Look-ups in named tables: a row name and a column name give one cell, copied from the table.

Table ros
|  | fosila | leza | bur | bofina | taru | dizifar | tutep | miboger | sef | guk |
|---|---|---|---|---|---|---|---|---|---|---|
| vatu | 223 | 99 | 91 | 173 | 228 | 177 | 152 | 63 | 127 | 212 |
| rinuvor | 200 | 78 | 141 | 109 | 109 | 168 | 91 | 173 | 198 | 171 |
| fifiti | 172 | 108 | 139 | 144 | 122 | 205 | 93 | 220 | 210 | 118 |
| faditak | 139 | 188 | 112 | 199 | 220 | 210 | 62 | 156 | 96 | 200 |
| puv | 202 | 66 | 153 | 219 | 94 | 135 | 177 | 189 | 120 | 132 |
| kemiv | 78 | 205 | 192 | 197 | 128 | 94 | 150 | 157 | 212 | 73 |
| tefe | 236 | 55 | 160 | 165 | 117 | 173 | 144 | 185 | 168 | 70 |
| neb | 131 | 159 | 134 | 135 | 232 | 194 | 98 | 71 | 91 | 190 |
| maf | 160 | 181 | 115 | 155 | 215 | 183 | 165 | 108 | 64 | 213 |
| faf | 117 | 184 | 176 | 125 | 92 | 100 | 230 | 95 | 212 | 71 |
| zan | 136 | 189 | 189 | 157 | 118 | 93 | 165 | 112 | 223 | 97 |
| zor | 91 | 147 | 75 | 175 | 201 | 155 | 102 | 61 | 134 | 211 |
| fimi | 74 | 191 | 209 | 57 | 80 | 147 | 194 | 133 | 94 | 150 |

sef of puv is 120
leza of fifiti is 108
tutep of puv is 177
sef of faf is 212
sef of vatu is 127
guk of faf is 71
bofina of faditak is 199
taru of zor is 201
bofina of neb is 135
fosila of zan is 136
guk of kemiv is 73
sef of kemiv is 212
miboger of kemiv is 157
guk of fifiti is 118
bofina of fifiti is 144
tutep of zan is 165
taru of maf is 215
fosila of kemiv is 78
bofina of zor is 175
dizifar of faditak is 210

Table depesib
|  | pok | pul | bub |
|---|---|---|---|
| tigof | 22.332 | -20.541 | -44.732 |
| divev | -54.732 | 3.323 | 30.509 |
| deta | 2.286 | 46.224 | 30.094 |
| fim | 38.994 | 23.578 | 19.011 |
| nopipof | 35.301 | 24.349 | -1.859 |
| sav | 3.259 | 31.526 | -14.505 |
| totu | -14.980 | 38.290 | 4.058 |
| begef | 7.627 | -7.245 | 72.431 |
| dalib | 2.401 | 13.417 | -6.089 |
| likelo | 9.000 | -21.977 | -10.337 |
| pif | 1.743 | 13.851 | 29.230 |
| gegavog | 13.457 | -7.492 | 14.247 |
| rebison | 88.486 | 25.383 | 25.920 |

begef, pok: 7.627
deta, pok: 2.286
totu, pok: -14.980
nopipof, pul: 24.349
dalib, pok: 2.401
begef, pul: -7.245
likelo, pul: -21.977
begef, bub: 72.431
fim, pul: 23.578
sav, pul: 31.526
divev, pul: 3.323
gegavog, pul: -7.492
Which row has the largest pul? deta

Table fogu
	ral	fen	seba	dosotuf	zil
nasu	-25.135	-7.959	41.985	9.374	70.249
zonom	15.599	41.292	-27.338	20.746	-39.849
fite	7.556	-3.536	-23.202	-39.104	32.039
lalil	-77.004	-37.520	-16.327	45.892	-41.907
dak	-74.881	62.705	40.466	-18.267	-31.449
narat	34.009	2.512	60.492	-22.530	-74.960

What is the fen of zonom in fogu? 41.292
What is the seba of fite in fogu? -23.202
What is the seba of narat in fogu? 60.492
What is the fen of narat in fogu? 2.512
What is the seba of zonom in fogu? -27.338
What is the ral of zonom in fogu? 15.599
What is the zil of zonom in fogu? -39.849
What is the dosotuf of narat in fogu? -22.530
What is the zil of dak in fogu? -31.449
What is the ral of lalil in fogu? -77.004
What is the zil of narat in fogu? -74.960
What is the ral of dak in fogu? -74.881
What is the dosotuf of lalil in fogu? 45.892
What is the fen of nasu in fogu? -7.959
What is the dosotuf of zonom in fogu? 20.746
What is the zil of nasu in fogu? 70.249
What is the zil of lalil in fogu? -41.907
What is the ral of fite in fogu? 7.556
What is the zil of fite in fogu? 32.039
What is the fen of fite in fogu? -3.536

zar =
         tigo  namuduk  fesofum  gakegag  vav  topefa
divumi    110       76      124      120  123     179
zin       160      204      116      202  121     137
kefabu    133       97      144      107  130     201
resubok   100       58      104      158  139     121
vef       116       82      129      117  124     186
rusiv     108       71      102      166  153     112
dovi      146      111      157       97  140     204
zugop     163      135      172       82  157     190
zat       136      169      169       81  145      89
nar       103       70      118      124  123     171
deka      124      196      131      142  106      90
situs     117       87      102      173  161     110
nubefo    164      141      175       78  161     184

vav of nubefo = 161
topefa of nubefo = 184
topefa of divumi = 179
topefa of zat = 89
gakegag of resubok = 158
topefa of resubok = 121

pedata =
,bogode,maku,ranitu,fosono
boloba,15956,24769,-30842,-46515
runoma,25432,-11030,-30531,86664
non,-7990,-45475,39349,11700
kul,-23471,-76275,-6034,13033
mag,36443,62301,-12320,28852
res,-10521,-3061,-43161,16888
gug,-42509,-11077,10303,53453
tulo,-20509,23532,14706,21059

kul, ranitu: -6034
gug, maku: -11077
tulo, bogode: -20509
mag, ranitu: -12320
tulo, fosono: 21059
res, bogode: -10521
res, ranitu: -43161
tulo, ranitu: 14706
kul, bogode: -23471
kul, fosono: 13033
boloba, ranitu: -30842
mag, bogode: 36443
runoma, bogode: 25432
runoma, ranitu: -30531
res, maku: -3061
Which row has the largest fosono? runoma

Table mefiz
|  | gagozi | suf | nam | sadodo |
|---|---|---|---|---|
| teni | 105 | 117 | 115 | 104 |
| mup | 144 | 65 | 104 | 162 |
| zogute | 107 | 173 | 114 | 71 |
| sirofo | 125 | 93 | 53 | 95 |
| gesif | 178 | 6 | 47 | 208 |
| lom | 132 | 92 | 62 | 116 |
| dibigi | 78 | 149 | 154 | 79 |
| kibid | 72 | 209 | 190 | 68 |
| libali | 115 | 164 | 134 | 95 |
| das | 116 | 105 | 128 | 154 |

What is the suf of das in mefiz?
105
What is the suf of teni in mefiz?
117
What is the suf of libali in mefiz?
164
What is the sadodo of sirofo in mefiz?
95
What is the sadodo of das in mefiz?
154
What is the sadodo of lom in mefiz?
116
What is the nam of dibigi in mefiz?
154
What is the suf of sirofo in mefiz?
93
What is the suf of kibid in mefiz?
209
What is the gagozi of libali in mefiz?
115
What is the sadodo of mup in mefiz?
162
What is the nam of teni in mefiz?
115
What is the nam of lom in mefiz?
62
What is the nam of das in mefiz?
128
What is the suf of mup in mefiz?
65
What is the gagozi of lom in mefiz?
132

zur
|  | pob | bov | pini | mit | tos | vitab |
|---|---|---|---|---|---|---|
| mebenog | 146 | 212 | 161 | 136 | 190 | 135 |
| ratib | 63 | 241 | 158 | 150 | 195 | 168 |
| leko | 174 | 77 | 158 | 142 | 81 | 198 |
| faz | 111 | 210 | 176 | 60 | 137 | 123 |
| dos | 126 | 200 | 177 | 115 | 114 | 149 |
| muliza | 106 | 175 | 162 | 166 | 164 | 183 |
| pof | 81 | 223 | 170 | 88 | 80 | 158 |
| legi | 167 | 219 | 163 | 107 | 243 | 106 |
| vomonop | 166 | 84 | 149 | 231 | 136 | 234 |
| tunivu | 219 | 98 | 161 | 100 | 127 | 119 |
| navasa | 153 | 98 | 151 | 253 | 130 | 216 |

What is the bov of mebenog in zur?
212
What is the bov of legi in zur?
219
What is the tos of leko in zur?
81
What is the vitab of vomonop in zur?
234
What is the pob of faz in zur?
111
What is the vitab of ratib in zur?
168
What is the pob of legi in zur?
167
What is the vitab of legi in zur?
106
What is the tos of pof in zur?
80
What is the pob of navasa in zur?
153
What is the vitab of pof in zur?
158
What is the pob of tunivu in zur?
219
What is the mit of legi in zur?
107
What is the pob of muliza in zur?
106
What is the mit of pof in zur?
88
What is the pini of legi in zur?
163
What is the bov of navasa in zur?
98
What is the mit of faz in zur?
60
What is the pob of ratib in zur?
63
What is the mit of ratib in zur?
150
Which row has the largest bov? ratib

